Here is a tiny trained network, its code and every weight. The questions are about switching its units off for an input and a class, where a switched-off unit gives its printed mean instead of its output.

import numpy as np


def w(rows, s, z=0):
    codes = np.array(rows[::2]) - 128.0
    scale = np.full(codes.shape[1], s)
    scale[-1] = z or s
    return codes * scale


def f(y):
    return y / 2 * (1 + np.tanh(0.7978845608 * (y + 0.044715 * y**3)))


def log_softmax(a):
    a = a - a.max(-1, keepdims=True)
    return a - np.log(np.exp(a).sum(-1, keepdims=True))


def net(x, mask):
    res = np.array(x, float).reshape(1, 3) / 4 @ E
    y = f(res @ A[0][:, :-1].T + A[0][:, -1])
    res = res + np.where(mask, y, B[0][:, -1]) @ B[0][:, :-1]
    return log_softmax(res[-1] @ U[:, :-1].T + U[:, -1])


A, B = {}, {}
E = w([
[125,124,126,136,130],'x0',
[169,151,253,221,215],'x1',
[180,214,65,183,148],'x2',
],0.011)
A[0] = w([
[92,123,69,95,107,1],'neuron 0',
[76,47,235,92,127,145],'neuron 1',
[165,161,230,171,162,89],'neuron 2',
[135,129,153,144,129,89],'neuron 3',
[125,132,145,135,107,69],'neuron 4',
[173,252,93,185,147,153],'neuron 5',
[120,152,179,153,131,81],'neuron 6',
],0.023,0.0031)
B[0] = w([
[57,172,69,81,153,206],'neuron 0',
[219,83,236,211,131,238],'neuron 1',
[46,163,15,59,128,252],'neuron 2',
[94,138,83,112,124,150],'neuron 3',
[146,138,118,115,115,127],'neuron 4',
[211,68,252,199,125,254],'neuron 5',
[95,169,72,67,102,176],'neuron 6',
],0.014,0.021)
U = w([
[198,136,251,207,147,255],'0',
[10,219,49,52,145,1],'1',
],0.011,0.0016)

Each question gives the input, the list of numbers given to net, and the class t.
The units are the neurons (one row each of A and B). Each row of codes is followed by its name. A weight is (code - 128) times the scale printed after its matrix; where a second scale follows, it is the last column's (A, B and U).
mask holds one flag per neuron, in row order. A switched-off neuron (its flag False) gives its mean, the last column of its row in B, instead of its output. The means were averaged over made-up inputs and are rounded, as every weight is.
A unit's drop is (log p(t) with every unit on - log p(t) with that unit switched off) / (log p(t) with every unit on - log p(t) with every unit switched off).
The circuit of an input: a set's keep is (log p(t) with only the set's units on - log p(t) with every unit switched off) / (log p(t) with every unit on - log p(t) with every unit switched off). Starting from all 7 units, units are removed one at a time, each time the one whose removal leaves the highest keep (on an exact tie, the one counted first), for as long as the keep stays at least 0.8.
circuit, biggest first: the units of the circuit, biggest drop first
k most important neurons: the k neurons with the biggest drops, biggest first
drop of u: that unit's drop, to one decimal
input [-6,7,-5], class 1: 2 most important neurons -> [neuron 2; neuron 5]
input [8,6,1], class 1: circuit, biggest first -> [neuron 2]
input [7,6,4], class 1: 2 most important neurons -> [neuron 2; neuron 1]
input [8,-8,-8], class 0: 3 most important neurons -> [neuron 1; neuron 2; neuron 6]
input [-4,-6,7], class 0: 2 most important neurons -> [neuron 5; neuron 2]
input [7,-8,8], class 0: 3 most important neurons -> [neuron 5; neuron 2; neuron 6]
input [5,6,5], class 1: 3 most important neurons -> [neuron 2; neuron 1; neuron 6]
input [-2,7,-3], class 1: drop of neuron 2 -> 1.0
input [-8,3,-1], class 1: drop of neuron 5 -> 0.6
input [-4,2,-1], class 1: drop of neuron 2 -> 0.0
input [-6,-1,0], class 1: 2 most important neurons -> [neuron 5; neuron 1]
